Below is a small trained network, with its code and all its weights. Each question gives an input and a target symbol and asks what happens when units are switched off, that is, made to give their printed mean instead of their output.

import numpy as np


def w(rows, s, z=0):
    codes = np.array(rows[::2]) - 128.0
    scale = np.full(codes.shape[1], s)
    scale[-1] = z or s
    return codes * scale


def norm(h):
    return h / np.sqrt((h * h).mean(-1, keepdims=True) + 1e-5)


def softmax(a):
    e = np.exp(a - a.max(-1, keepdims=True))
    return e / e.sum(-1, keepdims=True)


def log_softmax(a):
    a = a - a.max(-1, keepdims=True)
    return a - np.log(np.exp(a).sum(-1, keepdims=True))


def net(x, mask):
    ids = ['δεηθλξσφω'.index(c) for c in x.split()]
    T = len(ids)
    res = E[ids] + P[:T]
    u = 0
    for l in range(3):
        r = norm(res)
        for j in range(3):
            rows = slice(3 * j, 3 * j + 3)
            q, k, v = (r @ M[l][rows].T for M in (Q, K, V))
            z = softmax(np.where(np.tri(T) > 0, q @ k.T / 3**0.5, -1e9)) @ v
            o = O[l][rows]
            res = res + np.where(mask[u + j], z, o[:, -1]) @ o[:, :-1]
        u += 3
    return log_softmax(norm(res)[-1] @ U[:, :-1].T + U[:, -1])


Q, K, V, O = {}, {}, {}, {}
E = w([
[126,184,190,147],'δ',
[146,118,150,66],'ε',
[44,191,85,130],'η',
[137,64,104,154],'θ',
[73,98,122,131],'λ',
[82,143,144,69],'ξ',
[177,122,79,172],'σ',
[185,120,122,111],'φ',
[4,97,130,108],'ω',
],0.035)
P = w([
[203,145,2,53],'0',
[124,120,153,130],'1',
[122,131,155,123],'2',
[129,135,172,132],'3',
[135,125,165,126],'4',
[137,122,181,132],'5',
[131,114,164,133],'6',
[133,128,174,126],'7',
[134,125,167,125],'8',
[123,122,166,126],'9',
[123,115,186,138],'10',
[127,106,178,137],'11',
],0.0062)
Q[0] = w([
[126,62,212,84],'L0H0',
[205,131,20,147],'L0H0',
[74,249,130,105],'L0H0',
[9,116,54,150],'L0H1',
[128,16,224,118],'L0H1',
[145,87,87,254],'L0H1',
[137,15,53,150],'L0H2',
[73,124,230,103],'L0H2',
[161,108,149,219],'L0H2',
],0.053)
K[0] = w([
[140,112,254,137],'L0H0',
[159,116,49,78],'L0H0',
[73,227,103,94],'L0H0',
[36,72,92,97],'L0H1',
[129,86,242,122],'L0H1',
[138,65,84,202],'L0H1',
[123,115,225,189],'L0H2',
[83,83,83,95],'L0H2',
[156,86,97,140],'L0H2',
],0.067)
V[0] = w([
[120,179,111,171],'L0H0',
[15,73,224,33],'L0H0',
[218,37,108,104],'L0H0',
[247,131,120,254],'L0H1',
[207,135,151,46],'L0H1',
[185,115,161,62],'L0H1',
[203,22,134,172],'L0H2',
[31,72,161,99],'L0H2',
[150,130,192,59],'L0H2',
],0.033)
O[0] = w([
[99,161,93,151,153],'L0H0',
[127,186,199,3,165],'L0H0',
[185,23,149,143,41],'L0H0',
[229,96,71,166,3],'L0H1',
[175,204,166,102,88],'L0H1',
[156,170,163,104,92],'L0H1',
[239,91,77,99,6],'L0H2',
[57,133,160,54,183],'L0H2',
[141,155,228,133,102],'L0H2',
],0.032,0.023)
Q[1] = w([
[102,78,145,114],'L1H0',
[106,133,187,171],'L1H0',
[189,91,109,13],'L1H0',
[195,3,190,131],'L1H1',
[146,38,139,5],'L1H1',
[158,107,201,111],'L1H1',
[164,195,147,82],'L1H2',
[106,91,204,34],'L1H2',
[210,116,125,130],'L1H2',
],0.056)
K[1] = w([
[130,129,78,83],'L1H0',
[136,190,143,116],'L1H0',
[118,23,178,91],'L1H0',
[119,2,206,162],'L1H1',
[119,43,149,13],'L1H1',
[130,127,191,125],'L1H1',
[161,107,117,57],'L1H2',
[72,113,133,95],'L1H2',
[188,39,138,164],'L1H2',
],0.058)
V[1] = w([
[174,129,233,135],'L1H0',
[214,193,123,70],'L1H0',
[85,166,121,253],'L1H0',
[122,185,197,213],'L1H1',
[102,193,135,8],'L1H1',
[252,142,142,149],'L1H1',
[136,66,122,206],'L1H2',
[45,91,123,122],'L1H2',
[95,160,134,63],'L1H2',
],0.046)
O[1] = w([
[201,152,172,86,70],'L1H0',
[203,72,116,47,113],'L1H0',
[138,156,16,197,192],'L1H0',
[171,228,91,119,182],'L1H1',
[194,53,190,219,230],'L1H1',
[194,110,110,3,11],'L1H1',
[90,172,199,73,47],'L1H2',
[212,158,164,104,255],'L1H2',
[182,101,81,161,231],'L1H2',
],0.037,0.017)
Q[2] = w([
[199,213,123,80],'L2H0',
[112,135,63,97],'L2H0',
[71,192,115,137],'L2H0',
[30,72,154,70],'L2H1',
[56,230,144,32],'L2H1',
[184,113,139,253],'L2H1',
[74,92,93,23],'L2H2',
[179,31,93,158],'L2H2',
[212,209,90,167],'L2H2',
],0.043)
K[2] = w([
[204,178,117,125],'L2H0',
[149,127,83,149],'L2H0',
[136,166,129,177],'L2H0',
[98,98,159,67],'L2H1',
[181,100,253,110],'L2H1',
[67,170,92,163],'L2H1',
[95,134,86,17],'L2H2',
[153,72,156,94],'L2H2',
[168,173,71,170],'L2H2',
],0.053)
V[2] = w([
[3,180,114,40],'L2H0',
[71,74,188,133],'L2H0',
[126,48,51,142],'L2H0',
[118,147,144,131],'L2H1',
[116,140,118,163],'L2H1',
[111,93,175,105],'L2H1',
[63,135,97,93],'L2H2',
[55,146,178,163],'L2H2',
[191,150,75,185],'L2H2',
],0.057)
O[2] = w([
[94,254,10,104,150],'L2H0',
[35,105,112,68,163],'L2H0',
[151,36,80,197,104],'L2H0',
[148,120,138,99,159],'L2H1',
[154,89,127,123,173],'L2H1',
[82,169,105,83,112],'L2H1',
[140,188,120,199,199],'L2H2',
[203,44,147,163,254],'L2H2',
[110,152,241,61,127],'L2H2',
],0.04,0.017)
U = w([
[222,201,160,183,71],'δ',
[226,97,204,157,151],'ε',
[79,164,125,214,120],'η',
[67,91,88,80,138],'θ',
[106,25,170,140,147],'λ',
[97,176,223,107,102],'ξ',
[200,87,81,165,198],'σ',
[180,150,122,76,236],'φ',
[3,91,152,103,1],'ω',
],0.02,0.0064)

Each question gives the input, a string of symbols that net reads in full, and the target symbol t.
The units are the heads (3 rows each of Q, K, V and O). Each row of codes is followed by its name. A weight is (code - 128) times the scale printed after its matrix; where a second scale follows, it is the last column's (O and U).
mask holds one flag per head, layer by layer. A switched-off head (its flag False) gives its mean, the last column of its rows in O, instead of its output. The means were averaged over made-up inputs and are rounded, as every weight is.
A unit's drop is (log p(t) with every unit on - log p(t) with that unit switched off) / (log p(t) with every unit on - log p(t) with every unit switched off).
The circuit of an input: a set's keep is (log p(t) with only the set's units on - log p(t) with every unit switched off) / (log p(t) with every unit on - log p(t) with every unit switched off). Starting from all 9 units, units are removed one at a time, each time the one whose removal leaves the highest keep (on an exact tie, the one counted first), for as long as the keep stays at least 0.8.
circuit, biggest first: the units of the circuit, biggest drop first
most important unit: the unit with the biggest drop
heads that matter: for each layer, one digit per head in row order, 1 if its drop is at least 0.15 and else 0, layers parted by /
input η η ξ η ξ η ω ε, target ε: heads that matter : 010 / 111 / 000
input ξ ξ η λ δ, target ξ: circuit, biggest first : [L1H1, L2H0, L0H1, L2H2]
input δ η η, target δ: circuit, biggest first : [L0H2, L2H0, L1H1, L0H1]
input σ λ λ η η η η η σ ξ η σ, target σ: circuit, biggest first : [L0H2]
input λ η η ω ξ λ ξ θ η δ σ, target λ: heads that matter : 111 / 011 / 100
input ξ ξ η δ, target ξ: circuit, biggest first : [L1H1, L2H0, L2H2, L0H1]
input φ ξ ξ δ ξ, target φ: circuit, biggest first : [L0H2, L1H1]
input λ η δ φ ξ η ξ, target λ: circuit, biggest first : [L1H1, L0H2, L2H0]
input φ η ω σ δ φ ξ η σ φ η λ, target φ: circuit, biggest first : [L0H2, L1H1, L0H1]
input η η ω η ξ η η λ ξ ω ξ ω, target ω: heads that matter : 111 / 010 / 101
input σ η θ φ θ φ η δ η, target σ: heads that matter : 011 / 111 / 100
input ω λ ξ ξ δ θ σ η, target ω: circuit, biggest first : [L0H1, L1H1, L2H0, L2H2]
input ξ ξ δ ε ξ η ξ φ η, target ξ: circuit, biggest first : [L2H2, L1H2]
input φ ξ η η η η σ η σ δ λ, target φ: most important unit : L0H2
input ξ η η η η δ θ, target ξ: circuit, biggest first : [L0H1, L0H2, L1H2]
input σ η η θ, target θ: heads that matter : 001 / 011 / 000
input δ ξ η ω λ η η φ σ φ, target δ: heads that matter : 111 / 110 / 100
input ξ η η σ λ η φ ω, target ω: heads that matter : 111 / 010 / 100
input σ ω η ξ η φ η η δ, target σ: heads that matter : 111 / 011 / 100
input ξ θ δ λ η φ ξ η ω, target ξ: heads that matter : 111 / 011 / 001
input δ ξ η θ η η σ, target δ: most important unit : L0H2
input σ σ λ η ξ δ θ, target σ: heads that matter : 101 / 010 / 101
input σ σ ξ η η η ξ, target ξ: heads that matter : 110 / 000 / 000
